Here is a tiny trained network, its code and every weight. The questions are about switching its units off for an input and a class, where a switched-off unit gives its printed mean instead of its output.

import numpy as np


def w(rows, s, z=0):
    codes = np.array(rows[::2]) - 128.0
    scale = np.full(codes.shape[1], s)
    scale[-1] = z or s
    return codes * scale


def norm(h):
    return h / np.sqrt((h * h).mean(-1, keepdims=True) + 1e-5)


def f(y):
    return y / 2 * (1 + np.tanh(0.7978845608 * (y + 0.044715 * y**3)))


def log_softmax(a):
    a = a - a.max(-1, keepdims=True)
    return a - np.log(np.exp(a).sum(-1, keepdims=True))


def net(x, mask):
    res = np.array(x, float).reshape(1, 6) / 4 @ E
    u = 0
    for l in range(3):
        y = f(norm(res) @ A[l][:, :-1].T + A[l][:, -1])
        res = res + np.where(mask[u : u + 5], y, B[l][:, -1]) @ B[l][:, :-1]
        u += 5
    return log_softmax(norm(res)[-1] @ U[:, :-1].T + U[:, -1])


A, B = {}, {}
E = w([
[126,126,135,129],'x0',
[129,134,120,125],'x1',
[128,127,128,128],'x2',
[54,244,151,118],'x3',
[191,174,143,182],'x4',
[88,99,123,190],'x5',
],0.011)
A[0] = w([
[76,204,169,131,77],'0.n0',
[98,130,99,249,121],'0.n1',
[241,157,161,22,154],'0.n2',
[186,195,154,58,48],'0.n3',
[211,193,158,195,4],'0.n4',
],0.013,0.0035)
B[0] = w([
[188,146,68,137,243],'0.n0',
[70,59,166,175,236],'0.n1',
[80,77,141,188,254],'0.n2',
[73,86,132,188,206],'0.n3',
[94,134,98,4,213],'0.n4',
],0.02,0.0056)
A[1] = w([
[154,101,229,149,171],'1.n0',
[65,111,125,16,206],'1.n1',
[196,55,119,169,84],'1.n2',
[205,81,189,110,115],'1.n3',
[52,246,207,136,255],'1.n4',
],0.014,0.0019)
B[1] = w([
[55,138,66,150,189],'1.n0',
[81,160,130,38,250],'1.n1',
[168,226,130,113,255],'1.n2',
[208,157,78,128,164],'1.n3',
[251,22,94,97,179],'1.n4',
],0.016,0.0051)
A[2] = w([
[120,144,202,72,173],'2.n0',
[211,157,84,144,62],'2.n1',
[65,236,109,144,253],'2.n2',
[160,122,159,120,52],'2.n3',
[124,253,189,93,99],'2.n4',
],0.016,0.0021)
B[2] = w([
[110,142,61,100,165],'2.n0',
[108,206,78,159,255],'2.n1',
[20,171,117,142,219],'2.n2',
[194,129,144,148,105],'2.n3',
[6,143,120,148,163],'2.n4',
],0.017,0.0055)
U = w([
[203,186,53,133,157],'0',
[89,146,91,115,189],'1',
[117,124,96,8,109],'2',
[132,62,136,160,148],'3',
[95,161,99,121,166],'4',
[100,158,104,118,152],'5',
[135,182,198,113,40],'6',
[224,139,213,92,2],'7',
],0.017,0.008)

Each question gives the input, the list of numbers given to net, and the class t.
The units are the neurons (one row each of A and B). Each row of codes is followed by its name. A weight is (code - 128) times the scale printed after its matrix; where a second scale follows, it is the last column's (A, B and U).
mask holds one flag per neuron, layer by layer. A switched-off neuron (its flag False) gives its mean, the last column of its row in B, instead of its output. The means were averaged over made-up inputs and are rounded, as every weight is.
A unit's drop is (log p(t) with every unit on - log p(t) with that unit switched off) / (log p(t) with every unit on - log p(t) with every unit switched off).
The circuit of an input: a set's keep is (log p(t) with only the set's units on - log p(t) with every unit switched off) / (log p(t) with every unit on - log p(t) with every unit switched off). Starting from the 12 units with the biggest drops (on a tie, the unit counted first), units are removed one at a time, each time the one whose removal leaves the highest keep (on an exact tie, the one counted first), for as long as the keep stays at least 0.8.
circuit, biggest first: the units of the circuit, biggest drop first
most important unit: the unit with the biggest drop
top k neurons: the k neurons with the biggest drops, biggest first
k most important neurons of layer l: the k neurons of layer l with the biggest drops, biggest first
drop of u: that unit's drop, to one decimal
input [0,7,0,-4,5,-8], class 3: circuit, biggest first	(0.n2)
input [0,4,-4,-5,-5,6], class 3: circuit, biggest first	(0.n4, 2.n1)
input [4,6,-1,-8,-4,-5], class 0: circuit, biggest first	(0.n4, 1.n2)
input [0,-7,7,-8,5,1], class 0: top 2 neurons	(1.n3, 1.n1)
input [6,-3,5,6,4,-7], class 3: circuit, biggest first	(0.n3, 1.n4)
input [7,7,-1,4,-8,1], class 2: 3 most important neurons of layer 1	(1.n4, 1.n2, 1.n0)
input [4,-8,-7,6,-8,7], class 2: circuit, biggest first	(0.n2, 1.n4, 0.n3)
input [-5,0,-6,7,-6,3], class 0: top 3 neurons	(1.n4, 0.n4, 0.n0)
input [-4,6,1,-5,0,7], class 3: 2 most important neurons of layer 2	(2.n1, 2.n2)
input [-3,-4,6,6,8,2], class 2: circuit, biggest first	(0.n4, 1.n4)
input [-4,0,3,0,4,-8], class 3: top 2 neurons	(0.n2, 0.n3)
input [5,2,2,7,2,8], class 3: top 3 neurons	(0.n1, 1.n2, 1.n4)
input [5,0,-3,0,5,5], class 2: 3 most important neurons of layer 0	(0.n4, 0.n2, 0.n3)
input [4,-2,3,2,0,5], class 3: most important unit	0.n1
input [-1,0,3,2,4,-7], class 3: circuit, biggest first	(0.n2, 2.n1)
input [4,5,-3,0,-6,4], class 2: 3 most important neurons of layer 0	(0.n2, 0.n0, 0.n3)
input [-1,7,7,8,-7,-3], class 0: top 4 neurons	(1.n4, 0.n4, 0.n0, 0.n1)
input [3,1,-2,6,5,-7], class 3: top 4 neurons	(0.n3, 0.n2, 1.n2, 1.n4)
input [7,-5,4,-8,2,-6], class 0: top 2 neurons	(0.n1, 1.n2)
input [3,-5,-1,4,7,2], class 2: most important unit	0.n4
input [0,-2,1,-7,-4,-7], class 0: top 4 neurons	(0.n1, 0.n4, 1.n2, 0.n3)
input [-7,3,6,-7,0,-6], class 0: 3 most important neurons of layer 1	(1.n2, 1.n1, 1.n3)
input [-3,-4,4,-8,0,1], class 0: top 2 neurons	(1.n3, 1.n1)
input [2,-3,6,8,3,5], class 0: top 2 neurons	(1.n4, 0.n0)
input [-2,4,-5,7,8,2], class 2: top 3 neurons	(0.n4, 1.n4, 1.n1)
input [-7,-7,-2,2,3,7], class 3: 2 most important neurons of layer 1	(1.n1, 1.n2)
input [-8,-7,7,8,-2,3], class 0: most important unit	1.n4
input [-1,-5,-7,6,-1,-8], class 3: 2 most important neurons of layer 2	(2.n1, 2.n2)
input [5,-5,1,2,8,6], class 2: drop of 0.n4	1.1
